Each row is followed by its band, which names the range that a hidden value of the row falls in. A new part has a new value, new ranges and new names.
[  64  186  -81 -150   40   15  -94   15   31   -1   32  -40  -31  102
  -33  -83  -61 -129  -58  -81   17   -8   53  -10   11    6  -91   45
 -195  -55   60   67  -39   32 -106   43  -67  -41  -73   12   -9  104
   34  103  -67   89    2  -79  -13] -> savuz
[ -43    4  -47  -11  -65    0   44   49   88  -52 -202   68  232   80
  -29 -182  -36 -215  -92   -4   30    3   26   75  -61  119   -5    0
 -163 -116  180   -4 -101  -39  -19  -33  -96   -6  161  122   -9   74
   81  -13   64  -61  -50  -57   60] -> vek
[-152   67  -91  -47 -128  -16 -148 -125   17   21 -149   74  -86   -4
 -118  -47  -35 -101   62   61   80  -78  182  -14   95  108   18 -227
   23  -50  -14   36   74 -171   70   68   22  119  -47 -146   18 -161
 -240  116   83  102  -74  -26    3] -> zud
[-113   23  -37   -7  -59   45  -40   64   -8  218    8  156    2   31
  -50    6  -39  214 -124   61 -106  -82   64  -54  106 -181   80  -10
   72    8   97   56   15   96   77  135  -88  117  141   -2  -50    1
  168 -139   62   -1   43  -18 -173] -> Pem
[ -73  157 -182 -139 -218  -21 -155  -56 -121    5  -41  -26  -72  -19
  -83   85   25   32   46  150   -9  -74  148   81  116  -26   78 -207
  105   46   37   84  174   74   72   48 -167   27   -9  -94   78 -112
 -139   41  -31   41  115  -69  -45] -> vek
[ -80  104  -88    9 -147   57 -138   40 -116   87   37   38   54   45
  -28   72    2   71   -9  173  -64  -86  140    6   29  -81   58  -95
   76   52   69   32  114  166   44   73 -132   84  111  -44  -10   -7
   12  -81  -43  -61  146  -42 -124] -> dufig
[ -77  110 -150   15 -185   35 -266   34   -4  199 -114   68    6  -74
  -88  129  -94  111   40  171  -93 -138  136  -59   58  -37   82  -53
   32    6   67   84  114  176  199  197 -151  195   41  -98  -58  -29
   24   36 -120  -49   33  -64  -62] -> ruzud
[ 115  -60   -5  113   23  -39   53  144 -122  -76  182   46 -165  114
   65   56  128   62  -20  -57   72  127  -92   26  183  -71  -69 -130
   82   -5 -110    0  -24   83  -17   48    6  -23   92 -107  -41    7
   20 -125   41   29   64   86   90] -> zud
[  20   99 -111 -173  -31  -24   62   33   37 -112 -132  -50  144   81
   30 -132  -75 -196   43  -55   51    5   73   59  -39   16  -47   64
 -143 -139  157    2 -120  -18  -64  -61 -114 -155    4   22   61  123
   35  116   48   42   40 -144   49] -> Pem
[ -44   -3  115   53   -9   50  -13   -1  -26  118   33  158   57   52
  -31   -9   61  111  -74  -28  -79 -147  -49  -87  103 -129  128  127
   85 -140  163   80  -21    2   -4   58  -59  104   47  -15   81  -79
   43 -125    3   38  -24   96 -127] -> vek
[ -20   35   31   57    8   50   21   33   39  -43 -179    7  240  114
  -20 -194  -72 -214 -146  -33    5   -6  -60   96 -113   83  -30  -36
 -153  -73  188   26  -55  -37   -7  -49  -58   32  163  151   23   32
   90  -42   34  -47  -44  -15    9] -> savuz
[ -76   57   20   29  -62   40  -99  -98  -45  -72   11   61   38  197
  -46 -137  117 -283    5  112   63  -49  122   43   -8  122  -12 -190
   17  -41  -16  -66   84 -164 -123 -100   26   19   45  -29   24 -113
 -254  -61  105   39   17   52 -106] -> Pem
[ -62   12  147  -68   24   57  109  -55   38   97  -74   36    7  101
  -49  -46  -91  105   74  -19 -121  -67   59  -75   73 -161  -49  198
   57 -196   64  -13 -111 -128   45   23   44  -26 -150  -99   31   41
   65   -5  -37  109  -32   64 -189] -> Bal
[-133  158 -179  -86 -188   22 -162  -37  -66  132  -45   17  -37  -31
 -120   91  -60  106  -25  177  -49  -70  177   -1   69   -3   29 -198
   45   98   21   72  158  107  107  167 -133  159   28  -64  -30  -38
  -46   13  -79  -30   59  -62  -55] -> zud
[  27   49  159   38    8   74 -133  -11  -57   70   -4   73   22   76
  -20   -9    8   47   -1  -31  -97 -175  -71  -34   78 -166  109  156
   84 -186  162   90    6    4   46    4  -69   49  -30  -68  140 -104
    4  -62  -49  102   16  100 -196] -> gef
[-191   18 -145   84 -169  -11   21  -82   -4   95  -68   76  -33  -36
  -59   17   14  -23   44   73   47  -55  166  -48   39   63   36 -271
   55  108  -51   30  125  -83   10   91   88  133   57  -66  -67 -159
 -116   32   98  -16   -4 -112   46] -> Pem
[ -54 -103  111   91    8   -3  267  -27   -4   75  -25  118   98   23
   47    5   93  132   36  -97  -60 -101 -111 -103  105 -162  118  142
  177 -164  143   47  -84  -97  -14   -9   33   10    2  -28  103 -106
   39 -102   87   45  -44   62  -20] -> ruzud
[  36  140 -112 -110  103   34  113   20   19   -7  -42 -109  163  160
   68 -110 -117 -152   10  -17    6   29   -1  -15 -113  -39 -139    4
  -82  -50   73  -44  -77    4  -72  -26  -54  -89   -2   39   -6  166
   43   49   55   13   44 -110  -13] -> gef
[  39   62   76   10   13   72 -109   18  -20  124    9   48   10  146
   -8  -28   25   25  -22   52 -146 -113  -39    6   61 -196   56   96
   90 -100   87   32   35   36   32  -39  -72  -11    4  -11   31  -43
   61 -114   -1   84   62   57 -265] -> Pem
[  76   55  -70  -38   93  -12  -22   89  -68    2  122   -4 -175  119
   34   18  -39   65    1  -49   62   91  -14  -34  140 -102 -134 -115
   37  -26 -103   -6  -45   44   23  102   -7   -7   -8 -151  -47   73
   -2   -8   59  100   37   20   11] -> vek
[-137   17 -131   72 -168   -7  -84  -67   62   80 -110   84  -30   25
  -60  -16   30 -147  118  127   28  -60  223  -42   31  100    7 -188
    8   24  -77  -27   88 -102    9   28   83   76    5  -94 -118 -110
 -151   65   77    8  -15  -97   -9] -> Bal
[ 110   35 -112   80   92    1   21  120    6   72  132    2  -71  137
   98   16   28  -39   23  -34   12   61  -40  -74   41  -93 -106  -51
   -9   27 -100  -24  -23   94  -59   46   37  -30   39  -48 -138   84
   68  -32   62   25   53  -61   16] -> gef
[  63 -145  185  142 -111  -18  280   90 -132 -198   -8  -53   19   93
  -13  115   71   99  112   54  -24  201  -60   84  104   76 -179   30
   81 -123  -83  -95 -108   10   97   52    7  -21  -33 -118   -5  122
   40 -130 -267 -131    5  243  181] -> savuz
[  89  102  -43   42  111   41   62   49  -34  -11  145  -26  112  163
   94  -55   41 -154  -34  -69   36   -8  -69  -75  -70  -19  -69   28
  -75  -26   51   -2  -33   60 -185   -6  -14  -24   44   45   -4   86
   12  -33   15  -15   48  -43   28] -> ruzud
[ -87  191 -146  -79 -135   50 -184  -87  -71   79  -59  -78  -34   61
  -83   57  -81  -42   95  214  -48  -64  188   13   -6    9  -52 -207
   65   67  -53   -6  175   26   88   72  -67   81  -68 -115  -21  -39
 -158   61  -73   12   87  -56 -121] -> Pem
[-124   56 -113   62 -160   31  -41   13 -151   41   18   40  123  -13
   25  116   16   70   84  160   10 -103  134  -57    9  -37   89 -134
  151   30   85   14   98  126   47   91 -106  118  118 -107   46  -51
  -96  -46    6  -97  128  -54    3] -> Bal
[ -75  -31   96   59   32   64  129    2   45  192  -27  101   56   85
   -9  -27  -41  144  -13   -9 -134  -78   -7 -107   48 -183   10  130
   83  -94   70    3  -65  -46   33   56   49   53    2  -18  -35    8
  143 -105   32   31  -22   34 -169] -> Gari
[-175  127 -169  -92 -152   18  -69  -91  -70   61  -68  -16  -13   15
  -68   52  -85   13  118  184   20  -51  248  -39   26   22  -35 -232
   96   49  -38  -26  110  -29   76  107  -37   95  -33 -158  -12  -35
 -181   73   21    2   63  -82  -42] -> Gari
[ -77   81  -74 -123  -13   -7  110   37  -23  -82  -27   17  108   -5
   25  -91 -123  -39   -7 -153  120  -19  122  -51   -7   -9  -31   52
 -152 -105  178   62 -152   -1  -98   72  -42  -42   37  -37   77  111
   66  130   59   29   28 -159  115] -> dufig
[121  49 -59  98 123  22  11  97 -37  29 155 -12 -20 151 117  14  33 -72
  38 -51  35  26 -73 -94   9 -80 -93 -23   7 -17 -58 -23 -27  80 -83  32
  29 -14  27 -65 -67  66   6 -31  44  24  53 -23  22] -> gef
[  26 -100  137   33 -184  -28  253   83  -79 -146  -28  -54 -140   76
 -115   70    6  147   28   41  -64  254   35  167  152   50 -226  -18
  -26  -29 -158  -64  -74    0   99   88   36  -69  -53  -71  -91  145
  179 -102 -285  -86   29  158  100] -> gef
[ -68  -48  143   55   46   71  285  -26   58  139   -3   43  110  168
   -2  -44    0   85   34   30 -158   -5   22 -101    2 -133  -92  179
   69 -102   10  -82 -105 -102  -46  -10  108  -21  -68   11  -82   97
  135 -129  -26  -11  -21   74 -162] -> dufig
[   3   84 -124  -61  112   11  238   13   -3  -25 -130 -125  238  103
  104 -113 -132 -107   -8  -64   29   33  -97   13 -119  -65  -90  -65
   -5  -40  139   -7  -82  -22  -12  -48  -53  -74   63   70   57   95
   54   37  142    1   24 -125   66] -> zud
[  -3  -34  142  124   94   80  122    2  -57   95   45   73  172  159
   84  -23   67   47    9   13 -100 -117 -129  -93    3 -189   67  117
  194 -140  132  -22  -35  -27  -19  -50  -12   31   57  -11   85  -48
    9 -186   81   13   27  112 -169] -> Pem
[  78 -121   25  111  -85  -63   84  184 -129 -141  192  102 -191   84
   44   62  162   81    6  -56   94  157   11   55  225  -37  -57  -83
   35  -23 -114  -19  -69   89  -44   57   14  -67  121 -129  -58   38
   69 -130    6   -6   96   71  124] -> Gari
[  96  125 -125  -91   78  -15  -50   61    9   31  103  -30 -133  132
   26  -33    8  -60  -31  -61   22   51   12  -14   86  -70 -105  -57
  -74    8  -51   34  -15   49  -81   29  -22  -65  -40  -35  -73   73
   23   38   33  114   32  -63  -15] -> savuz
[ -68  127 -150   17 -138   15 -122 -107  -52   57  -76  -51  -14   35
  -50   62   18 -102  116  170  -12  -79  110    4    8   49    7 -236
  105   58  -53   15  189  -22   56   21  -21   84  -51  -93   -7 -138
 -217   56  -16   13   41  -50  -32] -> vek
[  97   75 -159   13  132    6  167   44   43   20  -69 -118  226  137
  164  -38  -49 -178  121  -10    2    6  -99  -74 -124  -57  -94   23
   20  -74   63  -58  -75   29  -39  -64  -35  -90   -2   16  -21  120
   -4   52   97  -13   27 -118   70] -> vek
[  63 -134   -4   22 -117  -86  158  165 -101 -143   10   -5 -237   58
    9   87   22  163  109    1   39  238   38  130  247  -76 -156 -119
   92  -43 -180  -61  -95   39  142   61   18 -127   19 -199  -81   88
  104  -57  -25   26   88   63  114] -> Gari
[ 147   26  -56  -48   39  -45   36  113 -109  -83  207  -25 -264  212
   27  -14  136   14  -77  -21   30  188  -57  134  206 -116 -136 -193
   58   57 -177  -18   22   53  -68  -38  -15 -149   39  -49  -71   39
   36 -135   73  111  117   58  -41] -> zud
[ -53  -70  194   91   34   44  334  -72    0   61  -17   41  127   90
   -2   -9   42  104   30  -61 -105  -44 -102 -100   30  -93  -15  174
  116 -153   82   -9  -92 -139  -37    8   86   27  -82   -1   62  -17
   53 -112  -57   -5  -72  132  -38] -> vek
[ -22   92   15  -72  -18   67 -120   33  -83   92   23   36   -8  132
  -18  -27  -20   87  -47   85 -105  -83   54   43   87 -218   41   -2
  106  -52   94   36   40   73   52  -20 -114  -20   51  -41   41  -10
   61 -105   51   86  124   14 -271] -> dufig
[ -86    8  -29  -23  -38   -7  -82  -49   59  -23 -210   65    5  110
  -74 -183  -26 -194  -44   33   51   -4   66   99   52   76  -17 -206
  -17  -81   38   -5    0 -189   65  -62    2   22   67  -16   -3 -102
 -117   12  178  103  -76    8  -56] -> savuz
[ 110  -69    0  184   16  -35    7  156  -89  -46  187   92 -108   68
   83   79  154   29   -6  -84   83   63  -84  -51  154  -25  -15  -58
   32  -24  -55   32  -37  111  -50   78   13   39  102  -99  -50  -10
    9  -94    3   -4   25   69  146] -> savuz
[  -3 -183  161  118 -207  -46  435   90 -109 -200   16  -21  -21   65
  -41   76  110  131   57    8  -32  243   10  139  122   56 -162   19
   22  -33 -103  -81 -106  -14    0   29   70 -105   15  -30  -51  118
  174 -157 -227 -151   54  141  180] -> Gari
[ -70    5   34  -44  -21   19   80   23  -26 -160 -176   23  221  114
    5 -222  -83 -199  -68  -48   89    8   22  120  -63   50  -17  -55
  -86 -147  204  -19 -116 -105  -18  -84  -75  -60  165   51  119   34
   13  -15  146    4   14  -35   11] -> Gari
[ -27  -19   14   63   12   30  154   59   -8 -127 -184  -22  318  101
   86 -169  -79 -214    8  -53   60   -4  -25   66 -132   22  -24   12
  -71 -140  212  -25 -132  -42  -21 -110  -37  -73  160   66   75   65
   59    2  123  -51   29  -81   61] -> dufig
[ -11   90 -225   59 -109   -1  -10  -38  -87   69  -71  -98  105   53
   71  128   65  -62  178  228  -50  -64   17    2  -22  -46   39 -226
  239   74  -24  -25  186   82   88  -40  -90   22   20  -71   -3 -101
 -182  -14   46  -48  117  -75  -10] -> vek
[-102  -18  -23  -73 -112  -24   67   44   42 -116 -171  116  154   55
  -60 -218  -22 -164 -142  -58   86   21   81  123   12  105   26  -51
 -167 -109  196   23 -115  -83  -49  -28  -92  -35  198  103   45   33
   83  -22  126  -16  -26  -65   59] -> gef
[-150 -167  131   58 -175  -46  452  -21   64   28  -33  145    8  -52
  -69   15   91  190   34 -125  -61   25   90  -70  145  -30   16  201
  -16 -100   48   32 -153 -136  -91   74  146  -33  -56    4  -36    9
  199  -51  -85  -40  -68    6  103] -> Bal
[ -30   11  -18  -36   36   41   81   31   41  -76 -169   -7  234  262
   24 -257  -42 -285  -63   99    6   70   27  140 -108   41 -110 -114
  -46  -85   80 -137  -78 -114  -24 -164  -55 -105  170  106  -30  104
   12 -105  197  -17   29  -11 -114] -> Gari
[  -9  118 -106   58 -134   53 -197   24  -79  125  -21    6   58   31
  -28  100   16   23    9  181 -101 -115   33    9   13  -62   80  -94
   93   44   61   57  167  176   99   66 -149  116   77  -22   -7  -63
  -17  -65  -88  -58  101  -20 -106] -> ruzud
[ -47   -7   98  -32   65   42  221  -51   59  145  -37   33   65  147
  -24  -35    7  107    2   25 -155  -20  -28  -80   59 -136  -58  135
  104 -117   42  -36  -80 -111    5    1   28   -1  -98    3  -26   51
   68 -107  -12   49  -63  106 -150] -> savuz
[ -96  268  -96 -194  -97   70 -232 -141 -133   26   -8 -100  -62  105
 -140   14  -94  -34    5  203  -28  -63  184   50   18   22  -75 -239
   56   49  -20   19  189   -9   55   75 -121   97 -103 -110   65  -39
 -223   46  -99   64   79   20 -170] -> zud
[ -84  121 -133  -32 -132   49  -99   18 -117   91   11  -12   42   63
  -19   66  -26   66   15  197  -66  -57  138   24   17  -97   21 -157
  113   82   30    6  131  138   65   57 -126   55   89  -52  -14   -2
  -13  -68   -4  -44  157  -64 -135] -> Bal

[ 103  -38   -1 -183  -54 -170 -232  -63 -155  169  -84 -185  -13 -120
 -168 -199 -163  -10   63    8   60  132   40 -133 -127 -160  -89  -33
 -125  220  -15   54  105   86 -131   11   51  -24 -206   -2  117   18
  128    5   21 -189  -25  -46   85] -> <74>
[ 201  -72   20  -57 -127 -238 -252 -118  -36  211  -93 -119  -61 -163
 -109  -11 -223  -95   52  -17  142   21  -28  -40 -102 -106    1  -76
 -104  250   57 -120  305   65   55    6  -86 -163 -101    8    9   61
   57   19  -12  147  -70   44  113] -> <67>
[  18 -188  236   69  160  110  185  207   91  -71   44   40   24  233
  198  160  -36  117  -50  177  -31  -21  111 -119  136   -2   18  171
  -10 -214   75 -149 -354   19   -8  -28  153  -37  119   54 -235  -88
 -205 -118   15  -84  -48  119 -105] -> <72>
[  79 -170 -107   -7   11   13 -100   57  -69  130 -144  -66  -10 -173
 -175 -163   18 -144   37   21   64   78 -134   15  -72 -186 -109  -99
   58  234 -131   71  -28   78 -193  -62   43   39 -125  143  349  -48
  -52   66    8  -77  -72 -157  105] -> <74>
[-109 -108   71    0  -68 -101  123  -47 -148  143  138  -70  204  -51
   33 -152 -257   94    6  127  -14 -131  -74   -8 -159  -22  -31  234
  -95    0  -41    6   67  -32  209  123  -21 -177   24 -154 -127   23
   79   10  116  124   79  248 -101] -> <71>
[   7  -19  212   69  -41 -202 -144  -24 -289  174  -65  -87  206 -231
  -36 -100 -253  -53 -109   98  114  -78  -67  -65 -251 -132 -119   36
 -112  135 -149   19  177   29  139   57  -64  -68    7 -101   74  100
   81   31   75  136 -149  177   24] -> <84>
[  -3 -205    4   71  -48   16   76  -35 -159   63  126   10  247  -31
  -28  -67 -294   74   52   92   21  -66 -102    9 -148   42   25  198
  -82 -169   43  -11   50 -111  114   89  -81 -195  103 -160 -146  -16
  100   12  124  111  129  244 -155] -> <83>
[ 112 -154  -29  -32   77    8  145 -132   19  -88  -20   18   57 -166
  -12 -239  -48  263   68   66    3   39 -177  153  118    6   -5  -44
   57   79  122  109 -267  117 -206  -78  145 -129  -94  192   79 -176
   97   71  -43  -41   16  -85   69] -> <80>
[ -37   44  227   88  168  127  105  235  -46  -92   31  -92   11  348
  170  170  -75  -36 -128  209    6    2  217 -255  117  -29   50  145
  -18 -426  -72 -111 -279    1   19  -77  103   59  121   23 -213  -72
 -117  -89   -3   -2  -83   66 -106] -> <72>
[ 206  -69  -66 -113  -88 -186 -228  -67  -28  218 -105 -174 -143  -42
 -120  -68 -155 -153   36   -4  158   41   20  -58  -84 -148  -40  -83
  -85  153  -47  -73  265   72  -12  -80  -19  -84 -141   70   52   13
   15   61  -41  119  -24    7  120] -> <83>
[  39 -280  -66  141   60    5   21 -116  108   61 -140   62   84 -230
  -91  -40  -60   24   69   38    0   71 -272  172   93 -107   66  -97
  173  165  126   15 -105  -35 -121  -14  -57  -64  -28  213  230  -84
  -51   91    3   96  -94  -97   57] -> <71>
[ -11   39  367  152   10  182  -55  247  -55  -97   59   -5   51  211
  102  447 -136  -99   11  107  -36   23  304 -362  110   57  154  152
 -121 -181  155 -338 -113  -38  130  103  -75 -128  205 -211 -368   72
 -191 -268   82  -82 -102  -28 -128] -> <67>
[ -12 -245 -224  102    0  147  282  141    2  -70  109  138  110   92
    1   19  -89  -72  160   81  -30 -138 -166   19 -232  193  -71  192
   33 -283   37  -28 -158 -114    0  166    5 -198  120  -68  -83 -154
   51   70  125  141  208  154 -148] -> <80>
[ -87   74  242   77   60   74   24  172  123  -91   73  -30  -51  326
  131  425 -102 -102    7  123  -70   -9  295 -305  144   77  173  137
    0 -303  111 -286 -137  -38  147   65  -51 -106  132  -76 -371  -15
 -150 -172   29   76  -55  -49  -94] -> <67>
[-191  -40  203  -24   91   84  275   77   -2  -31  196  -68  123  110
  143 -118  -31  212  -85  199 -102  -98   65  -19  187  -47   43  221
   40  -80 -123   25 -304  112   95  -73  147  -71   24   13 -132  -85
 -110  -82   25  -22   25   -7  -74] -> <74>
[ 185 -117 -115 -134  -33 -209 -162 -174   23  188 -195 -140 -170  -86
 -121 -122 -108  -89   78  -12  126   68  -29   15  -79 -144  -95 -144
  -35  174   32   -4  173   31  -97  -70   29  -81 -200  165   90  -46
   16  159  -55  115  -12  -38  168] -> <71>
[  91 -125  -64   42   39  -29  127 -112  109  -26   42  -19   68 -132
    6 -174 -121  222   45   85   -6   43 -246  153  200  -16  156   -3
  108   69  150   34 -191  118 -111  -48   50 -116  -56  203   92 -142
  145   12  -54   59  -38  -30   29] -> <72>
[ 246 -274   91 -101  -14  -32  180   19 -140   47  -59   29  -56  -29
  112 -165  -59  123   60   69  137 -159   16   37 -232   27 -336   91
 -249   98   40  -61  -66   60  -11  -14  251 -248  -15  -37 -226  -71
 -141   97   29   12  125  261   48] -> <72>
[  66 -152    6   12   53   25    0   78   12   60  176 -100  170    4
  -24 -184 -183  189  -63  137    9   97 -149   21  217 -118  222  129
   66  -59  -42   45 -160  137  -98 -118   34   32   -3  115  123  -74
  138 -137  -15 -125  -48   55 -107] -> <84>
[ 123 -273 -167   13   44   28   31  -11  140   85 -183   29 -133 -132
 -105  -73  110 -132   79    4   68    7 -169  154   18 -121 -109 -156
  147  211  -48    7  -76   55 -173 -120   65  -53 -106  274  263 -128
 -191  151  -46  114  -25 -186  157] -> <74>
[-135 -169   14    6  177 -164  174  -75  223   50  130  -43  180    3
   80 -196 -161  327  -95  193 -107   48 -238  140  240 -109  205  129
  237  -96   14  136 -318   92  -46  -56   75   56  -64  273  123 -156
  164  -15  -35   26  -89   95  -71] -> <72>
[-115  -30  198   82   23   71  125  113  -96  -83  137   24  261 -160
   30  -71 -110  211   28  127 -129   12  -99  -80   64   21   85  165
    2  145   89    1 -312  122  -33  156   51  -95   34  -79   35  -23
  104 -188   94 -233  -94  -43  -81] -> <80>
[ -65  -41  198   11   88   41  223  -63  -61 -109   99   -5  167 -102
   95 -180  -68  303  -43  148  -52  -60  -54   77  160    5   23   87
   32   12    7   80 -305  129  -15  -68  133 -136   -1   64  -62 -113
   18  -17   -2   -6  -17  -47    1] -> <84>
[  39   14  309  192   26  130  -28  290  -86   -3  129  -90  136  173
  133  225 -205  -11 -106  180   16   34  109 -273  174  -56  229  207
  -93 -161   46 -252 -128   57  111   28  -36   -9  195 -114 -182   69
  -58 -291   41  -91 -179  133 -167] -> <72>
[ 196 -241 -102    6    2   29  -97   79   27   98 -185   17 -107 -186
 -148  -55   89 -182   67  -19  111   32 -128   63  -60 -135 -142 -163
   62  292  -84  -22  -17  107 -201 -100   58  -37  -96  189  299  -68
 -163   72  -27   -4  -73 -185  158] -> <67>
[-211   -6  201  -43   29   86  307   52   -4  -55  246  -63  143   61
  143 -127  -62  283    3  179 -161  -86   52  -48  184   16   81  268
   -9   26   11   -8 -318  122  104   48  140 -149    6  -65 -189  -66
  -37 -142   57 -110   53  -18  -92] -> <71>
[  91 -126 -222  -93   15  -81  -34 -121   22  126 -103 -129  -66 -123
 -154 -286  -41  -19   59   28   59   86 -176  106   20 -158  -33 -109
   93  145  -65  136  -12   84 -194 -113   64   -1 -204  240  290 -122
   84  151  -54   36    5 -131  126] -> <71>
[ 131 -222  -96  -23   59   60 -120  124  -74   78 -149  -25   -8 -119
 -179 -131   42 -135   33   19   77  106  -92  -17  -89 -163 -141 -101
   50  139 -141   81 -104   75 -276  -98   84   72 -102  153  334  -79
  -69   48    8 -166  -54 -154   79] -> <67>
[  60 -164  -64  -65   15  -39 -140  183  -37   58 -150   29   -6 -184
 -181  -40   45 -135  139  -13  -26  116  -76 -145 -233  -74 -188  -58
    6  313    2   24 -154   96 -281  158   90   28 -149   50  314  -39
   27  -43   76 -334  -94 -168   80] -> <80>
[ -96  -66  218   98   99   -7  190  -35   13  -81  108    8  231  -74
  121  -65 -172  322  -34  170 -104   10 -112   19  190    1  153  146
   52  -21  157    7 -325   69   14   56   59  -97   44   43  -80  -74
   95 -100   27  -52  -95   59  -77] -> <72>
[-158  139  159  180   61  -39   36  -32  194    7   53 -112  -25  259
  130  346 -187 -130  -97  158  -28  -47  124 -123  275  -22  325   60
  157 -348   29 -222   24  -69  286  -47 -187  -80  122   74 -251  -20
  -86  -34  -43  456 -122  -33  -45] -> <74>
[ -13  -83    4  -31  -20  -93  145  -33 -150   96  182  -98  172   29
   50 -246 -248  118  -71  153   67 -154  -90   52 -112  -10  -25  206
  -62 -183 -170   78   39   37  153  -42   37 -138   25  -52 -102  -58
  140   59   42  212  111  271  -92] -> <84>
[ -65  196  193  131  142   71  -82  207  -88  -56   23 -183   31  392
   88  260 -190 -185 -164  200   34   71  254 -357  118  -58  186  101
   14 -571 -117 -120 -108  -51   64  -76  -57  126  129   -3 -171  -23
   16  -98  -10  100 -141   29 -128] -> <80>
[ -76   -6  234  -30   64 -105  150  -65 -340   -7  -21  -43  208 -109
   82 -244 -159  153  -90  157   45 -154   21  -28 -265  -10 -282  113
 -145  -74 -150  151 -110   16   74   27  146 -120   -9  -98 -106  -38
   66  130   79   73   15  189    6] -> <80>
[ 137 -170   71   39  -59 -336 -229  -52   48  263 -147  -31   14 -232
  -55   51 -216 -100   -5   22  112   -8 -157   -2 -171 -141  -28  -57
  -17  312   51 -121  235   45   80   96  -98  -87  -65   71  123   79
   36   14   15  168 -199  155   93] -> <80>
[ 233 -252 -166   85   21   25  -10    0  124   29  -85   27  -18 -148
  -88  -68  -62   17   99   20   67  103 -273  118  103  -57   93  -92
  100  135  154  -37 -114   77 -219  -45   17  -67  -45  230  221 -120
   50   18  -46    2  -68  -58   56] -> <72>
[  69 -167 -125   59  -36   14  -37  -76   78   48  -95   16    5 -224
 -150  -33  -45  -48  147  -15   -5   78 -198   80   48  -53   63 -102
  106  249  132  -28  -31   31 -130   37  -59 -122  -81  128  207  -66
    9   38    9   31  -44 -195   89] -> <74>
[-121  -64   77   49  -56  -24  156  -43 -205   80  134  -61  228  -40
   36 -137 -250   77    3  136  -11 -136  -63  -16 -145   10  -24  224
  -93  -82  -45   15   33  -57  202  110  -33 -186   62 -174 -145    8
   79   25  119  152   88  213 -110] -> <71>
[ -73    0  268    6   79  162  288   35  -73 -101  119  -74   42  168
  200  -36  -39  199  -54  186  -36 -104  171  -62  207    7   11  179
  -74 -157   -5  -67 -277   62  100  -98  164 -152   72  -27 -317  -80
 -182  -50    1   27   48   10  -52] -> <71>
[  -1 -130 -257  155   37  258  359  178  -12 -140   20  113  -30  158
   32   44   70 -246   99   95   38 -220 -113   47 -186  184 -149   77
   93 -368 -133  -23 -180  -81   -1   15   46 -174  135   35  -35 -210
  -97  183   51  345  190    1  -44] -> <80>
[ -51  -97  176   34   89   77  177   72 -103  -83  144  -15  248  -50
   75 -172 -140  316  -19  166  -87   37  -82  -36  116  -11   71  190
  -21  -25   75   62 -367  102  -85   40  134  -51   26  -11  -27  -81
  110 -134   56 -241  -36   65 -112] -> <72>
[ 197  -92 -148  -34   40  -93 -134    4  -48   96 -214  -97  -92 -164
 -149 -195   -7 -128   19   18  128  100 -159   18  -83 -163 -122 -183
   48  178  -91   90  -27  126 -261  -97   88   57 -175  243  361  -94
   72  124  -64  -17 -118 -125  169] -> <72>
[-173 -127  222  119   77   -7   16   33   15  -56  109   80  340 -157
  -13   69 -202  241   36  114 -179  106 -113  -81   98    5  199  153
   91   53  205   -9 -294    3  -35  199  -66  -56   56  -52   22  -10
  133 -201  120 -233 -131  -22 -138] -> <84>
[ 112   34 -163 -140  -24  -80  -41  130  -17   88 -110 -146 -201  -57
 -104 -194   89 -186   57   24   66   14  -42  -88 -123 -110 -179  -93
    2  256 -171   40  -56  224 -194  -28  170   17 -222  163  287  -92
   35   55  -50  -72  -58 -185  184] -> <72>
[ -72 -197  -75  206  -56  162  145   80 -123    9   70   83  218  -13
  -42   89 -193 -120  124   78  -26  -88 -138  -34 -187   95   23  183
  -14 -178   71  -85   -5 -187  113  199 -142 -194  172 -180  -83  -19
    7   16  167  151  110  141 -166] -> <71>
[  76 -167  201  -26  139   80  195  131   55  -37  163  -53   43  239
  198  -49  -87  253 -111  201   21  -38   87  -29  239  -38   78  200
  -28 -243  -28  -63 -300  114   -1 -180  194  -44   76   96 -232 -116
 -115 -112  -39  -53   16  158 -112] -> <80>
[ 262 -232 -185  -41  -25   -1   29   86  132   80  -88   -4 -167 -132
  -68 -138   75  -57  107    1   95    9 -199  104   17  -73  -78  -94
   42  313   14  -52  -87  194 -208  -72  139  -89 -124  234  238 -120
  -66   30  -66  -21  -31 -101  144] -> <72>
